Here is a tiny trained network, its code and every weight. The questions are about switching its units off for an input and a class, where a switched-off unit gives its printed mean instead of its output.

import numpy as np


def w(rows, s, z=0):
    codes = np.array(rows[::2]) - 128.0
    scale = np.full(codes.shape[1], s)
    scale[-1] = z or s
    return codes * scale


def norm(h):
    return h / np.sqrt((h * h).mean(-1, keepdims=True) + 1e-5)


def f(y):
    return y / 2 * (1 + np.tanh(0.7978845608 * (y + 0.044715 * y**3)))


def log_softmax(a):
    a = a - a.max(-1, keepdims=True)
    return a - np.log(np.exp(a).sum(-1, keepdims=True))


def net(x, mask):
    res = np.array(x, float).reshape(1, 8) / 4 @ E
    u = 0
    for l in range(4):
        y = f(norm(res) @ A[l][:, :-1].T + A[l][:, -1])
        res = res + np.where(mask[u : u + 10], y, B[l][:, -1]) @ B[l][:, :-1]
        u += 10
    return log_softmax(norm(res)[-1] @ U[:, :-1].T + U[:, -1])


A, B = {}, {}
E = w([
[125,84,56,185,67,180,93],'x0',
[156,100,74,177,84,90,97],'x1',
[134,110,235,222,123,177,142],'x2',
[99,87,6,125,215,114,143],'x3',
[98,189,84,99,67,250,134],'x4',
[86,131,100,111,227,146,53],'x5',
[51,126,88,30,130,125,254],'x6',
[59,5,100,81,107,69,157],'x7',
],0.009)
A[0] = w([
[81,88,246,190,178,192,219,44],'0.n0',
[124,246,163,49,86,223,146,83],'0.n1',
[174,115,109,186,49,137,229,112],'0.n2',
[182,200,122,118,104,172,134,108],'0.n3',
[177,88,198,157,164,153,108,131],'0.n4',
[83,117,145,177,39,195,135,129],'0.n5',
[176,96,152,98,40,91,37,26],'0.n6',
[228,153,109,104,213,90,73,85],'0.n7',
[151,142,152,204,83,166,31,3],'0.n8',
[61,62,76,98,118,238,138,226],'0.n9',
],0.014,0.0057)
B[0] = w([
[181,147,210,56,173,56,71,199],'0.n0',
[51,181,88,218,81,39,87,222],'0.n1',
[164,159,91,121,33,118,111,215],'0.n2',
[150,148,115,146,91,156,88,183],'0.n3',
[147,177,154,177,171,95,124,188],'0.n4',
[184,216,117,138,148,125,144,209],'0.n5',
[138,6,181,138,158,164,98,184],'0.n6',
[45,206,99,155,78,105,77,197],'0.n7',
[36,80,179,119,157,183,188,219],'0.n8',
[130,193,79,92,203,174,175,254],'0.n9',
],0.02,0.0096)
A[1] = w([
[183,118,105,162,145,99,127,35],'1.n0',
[223,123,62,154,134,90,122,8],'1.n1',
[122,11,18,67,122,145,121,229],'1.n2',
[110,70,158,93,84,62,114,13],'1.n3',
[124,82,93,3,92,86,150,26],'1.n4',
[166,105,73,154,147,159,45,156],'1.n5',
[177,89,114,155,41,89,234,222],'1.n6',
[230,136,57,177,152,163,5,105],'1.n7',
[233,159,84,123,44,96,156,49],'1.n8',
[192,58,184,89,62,129,229,132],'1.n9',
],0.015,0.0017)
B[1] = w([
[142,175,150,106,118,154,129,130],'1.n0',
[39,159,138,120,139,133,77,169],'1.n1',
[120,250,133,86,181,134,158,206],'1.n2',
[206,86,145,105,130,132,109,170],'1.n3',
[143,64,79,137,151,104,178,194],'1.n4',
[165,173,185,110,113,165,128,166],'1.n5',
[135,119,62,173,70,111,179,200],'1.n6',
[118,155,162,211,115,192,164,214],'1.n7',
[86,156,109,153,107,94,69,253],'1.n8',
[213,73,74,105,44,94,151,191],'1.n9',
],0.021,0.0057)
A[2] = w([
[158,92,66,55,125,151,154,51],'2.n0',
[132,90,184,83,76,70,121,108],'2.n1',
[81,68,59,83,64,96,160,114],'2.n2',
[90,96,170,92,123,94,184,73],'2.n3',
[136,69,110,113,135,135,62,96],'2.n4',
[93,117,113,89,146,114,132,34],'2.n5',
[150,99,100,109,158,115,71,46],'2.n6',
[137,114,91,116,174,114,101,1],'2.n7',
[67,119,69,40,140,1,183,161],'2.n8',
[163,201,104,143,76,103,137,119],'2.n9',
],0.015,0.0028)
B[2] = w([
[163,167,80,84,145,101,141,164],'2.n0',
[177,112,166,107,74,192,67,162],'2.n1',
[167,138,93,171,150,185,244,169],'2.n2',
[156,147,130,148,56,144,156,131],'2.n3',
[138,159,184,96,121,198,113,128],'2.n4',
[92,160,160,163,137,97,195,136],'2.n5',
[150,174,193,123,118,173,157,124],'2.n6',
[76,158,182,123,126,124,173,131],'2.n7',
[161,68,125,59,198,204,165,250],'2.n8',
[128,93,55,126,148,101,6,254],'2.n9',
],0.017,0.0088)
A[3] = w([
[196,116,116,121,83,156,192,100],'3.n0',
[196,118,107,81,129,184,83,168],'3.n1',
[105,107,84,92,203,57,182,84],'3.n2',
[128,192,99,88,119,153,147,96],'3.n3',
[81,181,134,160,125,85,161,86],'3.n4',
[102,31,140,188,82,156,132,80],'3.n5',
[133,139,150,79,184,175,147,115],'3.n6',
[166,104,172,104,166,3,148,1],'3.n7',
[110,58,59,117,129,82,80,208],'3.n8',
[97,119,125,98,101,84,152,99],'3.n9',
],0.019,0.002)
B[3] = w([
[185,181,37,146,155,118,112,197],'3.n0',
[44,150,169,172,159,217,138,216],'3.n1',
[102,153,197,135,162,167,184,253],'3.n2',
[41,91,171,174,149,3,137,249],'3.n3',
[110,166,79,96,36,123,142,219],'3.n4',
[221,107,135,28,92,80,93,195],'3.n5',
[153,118,91,119,127,135,186,254],'3.n6',
[67,23,184,118,45,202,95,181],'3.n7',
[53,54,98,151,226,221,90,201],'3.n8',
[138,101,149,129,141,121,138,121],'3.n9',
],0.018,0.0076)
U = w([
[52,200,85,192,90,62,76,200],'0',
[191,35,78,116,90,106,191,2],'1',
[154,58,236,105,79,91,87,103],'2',
[69,146,117,93,226,138,247,162],'3',
],0.013,0.0039)

Each question gives the input, the list of numbers given to net, and the class t.
The units are the neurons (one row each of A and B). Each row of codes is followed by its name. A weight is (code - 128) times the scale printed after its matrix; where a second scale follows, it is the last column's (A, B and U).
mask holds one flag per neuron, layer by layer. A switched-off neuron (its flag False) gives its mean, the last column of its row in B, instead of its output. The means were averaged over made-up inputs and are rounded, as every weight is.
A unit's drop is (log p(t) with every unit on - log p(t) with that unit switched off) / (log p(t) with every unit on - log p(t) with every unit switched off).
The circuit of an input: a set's keep is (log p(t) with only the set's units on - log p(t) with every unit switched off) / (log p(t) with every unit on - log p(t) with every unit switched off). Starting from the 12 units with the biggest drops (on a tie, the unit counted first), units are removed one at a time, each time the one whose removal leaves the highest keep (on an exact tie, the one counted first), for as long as the keep stays at least 0.8.
circuit, biggest first: the units of the circuit, biggest drop first
unit that matters most: the unit with the biggest drop
k most important neurons: the k neurons with the biggest drops, biggest first
k most important neurons of layer l: the k neurons of layer l with the biggest drops, biggest first
drop of u: that unit's drop, to one decimal
input [1,0,1,1,-1,-8,-4,-2], class 1: circuit, biggest first -> (0.n1, 1.n9, 0.n7)
input [-4,1,5,-2,-5,-8,6,-1], class 2: circuit, biggest first -> (0.n0)
input [5,-6,-3,-8,-4,6,-5,-2], class 2: 2 most important neurons -> (0.n6, 0.n9)
input [-4,-1,-3,-7,-5,-8,-7,3], class 1: circuit, biggest first -> (1.n9, 0.n1)
input [7,5,-3,-1,-8,-1,-2,8], class 3: circuit, biggest first -> (1.n2, 0.n1)
input [0,-8,8,-1,0,3,3,-6], class 0: 3 most important neurons -> (0.n1, 2.n8, 0.n8)
input [-3,5,-8,1,-5,-7,-4,7], class 3: 3 most important neurons -> (1.n2, 3.n1, 0.n0)
input [3,7,6,6,-3,-3,-5,-2], class 2: 3 most important neurons -> (0.n8, 3.n5, 0.n9)
input [1,-8,4,-3,-5,1,-8,-6], class 2: 3 most important neurons -> (0.n0, 0.n9, 0.n1)
input [-1,-1,-6,-2,0,-6,-1,3], class 1: 2 most important neurons -> (1.n9, 0.n9)
input [-1,3,-5,-8,1,3,-1,5], class 3: 2 most important neurons of layer 0 -> (0.n0, 0.n1)
input [2,0,1,0,-7,-8,-8,-5], class 2: 2 most important neurons of layer 0 -> (0.n6, 0.n8)
input [8,-3,0,7,4,-2,-6,-5], class 3: 2 most important neurons -> (0.n8, 0.n1)
input [-7,-6,5,-2,1,-7,3,-7], class 0: circuit, biggest first -> (0.n1)
input [-8,3,4,-2,5,-5,8,3], class 0: 3 most important neurons -> (0.n1, 0.n8, 0.n2)
input [1,1,-8,-6,-5,6,-2,0], class 2: 2 most important neurons of layer 0 -> (0.n6, 0.n9)
input [-8,4,2,-4,-3,-7,-1,4], class 1: 2 most important neurons of layer 1 -> (1.n9, 1.n6)
input [7,5,0,-8,5,4,-8,5], class 1: 2 most important neurons -> (0.n6, 0.n1)
input [-2,7,-8,-4,-4,-3,1,5], class 3: 3 most important neurons of layer 3 -> (3.n1, 3.n2, 3.n5)
input [-2,1,-5,-8,6,-2,-6,4], class 2: unit that matters most -> 0.n6
input [5,-8,2,-3,-8,-3,6,5], class 1: 2 most important neurons of layer 1 -> (1.n4, 1.n9)
input [0,3,-5,0,3,3,-5,3], class 3: 2 most important neurons of layer 0 -> (0.n1, 0.n2)
input [8,1,7,0,-1,5,-3,0], class 3: drop of 0.n8 -> 0.1
input [8,-4,3,-7,0,3,-4,4], class 3: drop of 0.n5 -> 0.7
input [0,1,-4,-1,-7,-6,6,3], class 1: drop of 1.n9 -> 0.3
input [-8,-3,-3,-6,6,-3,3,-5], class 0: drop of 2.n8 -> 0.0
input [1,-5,2,-3,5,-5,0,8], class 0: unit that matters most -> 0.n5
input [7,6,8,-6,2,-2,-4,-2], class 1: 2 most important neurons of layer 1 -> (1.n9, 1.n8)
